Below are the code and all the weights of a small trained network. Each question names an input and a class and asks about switching units off, where a switched-off unit gives its printed mean instead of its output.

import numpy as np


def w(rows, s, z=0):
    codes = np.array(rows[::2]) - 128.0
    scale = np.full(codes.shape[1], s)
    scale[-1] = z or s
    return codes * scale


def f(y):
    return y / 2 * (1 + np.tanh(0.7978845608 * (y + 0.044715 * y**3)))


def log_softmax(a):
    a = a - a.max(-1, keepdims=True)
    return a - np.log(np.exp(a).sum(-1, keepdims=True))


def net(x, mask):
    res = np.array(x, float).reshape(1, 8) / 4 @ E
    y = f(res @ A[0][:, :-1].T + A[0][:, -1])
    res = res + np.where(mask, y, B[0][:, -1]) @ B[0][:, :-1]
    return log_softmax(res[-1] @ U[:, :-1].T + U[:, -1])


A, B = {}, {}
E = w([
[158,137,253,56,156],'x0',
[147,72,141,72,97],'x1',
[151,74,90,106,170],'x2',
[140,184,162,223,102],'x3',
[165,88,213,173,223],'x4',
[76,23,143,100,158],'x5',
[22,133,163,59,181],'x6',
[138,210,149,136,217],'x7',
],0.0064)
A[0] = w([
[125,57,214,141,166,154],'n1',
[162,178,143,113,133,105],'n2',
[65,142,62,186,252,139],'n3',
[83,109,183,170,105,138],'n4',
[65,173,154,44,169,66],'n5',
[168,70,121,183,105,131],'n6',
[179,117,186,143,74,2],'n7',
[201,89,124,210,84,91],'n8',
[176,143,82,119,177,88],'n9',
[107,53,96,151,77,75],'n10',
[186,137,114,128,154,203],'n11',
[78,76,61,139,102,132],'n12',
[138,105,198,88,149,47],'n13',
[36,181,222,169,57,177],'n14',
[75,148,141,106,87,114],'n15',
[99,13,227,127,232,121],'n16',
],0.015,0.0049)
B[0] = w([
[183,102,106,122,174,197],'n1',
[107,128,171,92,135,153],'n2',
[147,73,159,254,113,200],'n3',
[164,111,124,176,129,153],'n4',
[139,157,170,153,167,186],'n5',
[143,182,133,140,77,175],'n6',
[126,118,113,193,128,144],'n7',
[148,154,200,123,100,193],'n8',
[157,108,143,155,138,145],'n9',
[77,163,70,113,98,185],'n10',
[194,146,122,139,143,166],'n11',
[149,108,64,55,111,205],'n12',
[77,162,115,102,145,164],'n13',
[195,105,151,175,153,205],'n14',
[196,119,105,131,136,156],'n15',
[161,79,98,119,199,247],'n16',
],0.026,0.012)
U = w([
[118,208,100,20,106,36],'0',
[101,118,138,119,175,2],'1',
[152,148,70,89,85,193],'2',
[177,172,196,127,192,201],'3',
[150,102,101,53,251,164],'4',
],0.012,0.0051)

Each question gives the input, the list of numbers given to net, and the class t.
The units are the neurons (one row each of A and B). Each row of codes is followed by its name. A weight is (code - 128) times the scale printed after its matrix; where a second scale follows, it is the last column's (A, B and U).
mask holds one flag per neuron, in row order. A switched-off neuron (its flag False) gives its mean, the last column of its row in B, instead of its output. The means were averaged over made-up inputs and are rounded, as every weight is.
A unit's drop is (log p(t) with every unit on - log p(t) with that unit switched off) / (log p(t) with every unit on - log p(t) with every unit switched off).
The circuit of an input: a set's keep is (log p(t) with only the set's units on - log p(t) with every unit switched off) / (log p(t) with every unit on - log p(t) with every unit switched off). Starting from the 12 units with the biggest drops (on a tie, the unit counted first), units are removed one at a time, each time the one whose removal leaves the highest keep (on an exact tie, the one counted first), for as long as the keep stays at least 0.8.
units of the circuit, in order: the units of the circuit, biggest drop first
k most important neurons: the k neurons with the biggest drops, biggest first
drop of u: that unit's drop, to one decimal
input [-2,1,-4,-8,-7,7,-3,-4], class 0: units of the circuit, in order -> (n3, n10)
input [8,7,7,1,-3,-1,-4,-7], class 0: units of the circuit, in order -> (n3, n14, n16)
input [-5,7,7,-6,-5,-4,-1,5], class 2: units of the circuit, in order -> (n16)
input [-5,-3,1,7,1,3,4,-3], class 2: units of the circuit, in order -> (n5, n16)
input [4,-7,4,-7,1,0,-7,-5], class 0: units of the circuit, in order -> (n3, n14, n16)
input [-7,2,-3,-6,2,-6,4,-7], class 2: 3 most important neurons -> (n13, n8, n2)
input [-8,-4,-7,1,-4,-6,-7,-3], class 0: 2 most important neurons -> (n3, n8)
input [4,-6,5,-8,4,-6,1,5], class 3: 3 most important neurons -> (n3, n12, n5)
input [-5,-4,8,-1,5,2,1,2], class 3: 2 most important neurons -> (n3, n10)
input [-7,5,2,-5,-6,-6,-2,7], class 2: 2 most important neurons -> (n16, n1)
input [-2,-3,-2,-8,-5,-5,4,3], class 3: 2 most important neurons -> (n16, n5)
input [0,0,-1,1,-5,6,8,6], class 3: 2 most important neurons -> (n5, n3)
input [-8,-5,5,-6,8,3,1,6], class 3: 3 most important neurons -> (n3, n9, n10)
input [-5,5,-1,0,-3,-4,7,2], class 3: units of the circuit, in order -> (n16)
input [1,1,8,-3,4,-2,-8,-2], class 3: drop of n9 -> 0.0
input [-1,-6,5,-1,-1,7,-6,5], class 3: drop of n3 -> 0.1
input [-1,-5,-2,-8,3,4,-8,-7], class 0: drop of n3 -> 0.2
input [-8,-2,-5,-8,1,0,-5,-2], class 2: drop of n2 -> 0.1
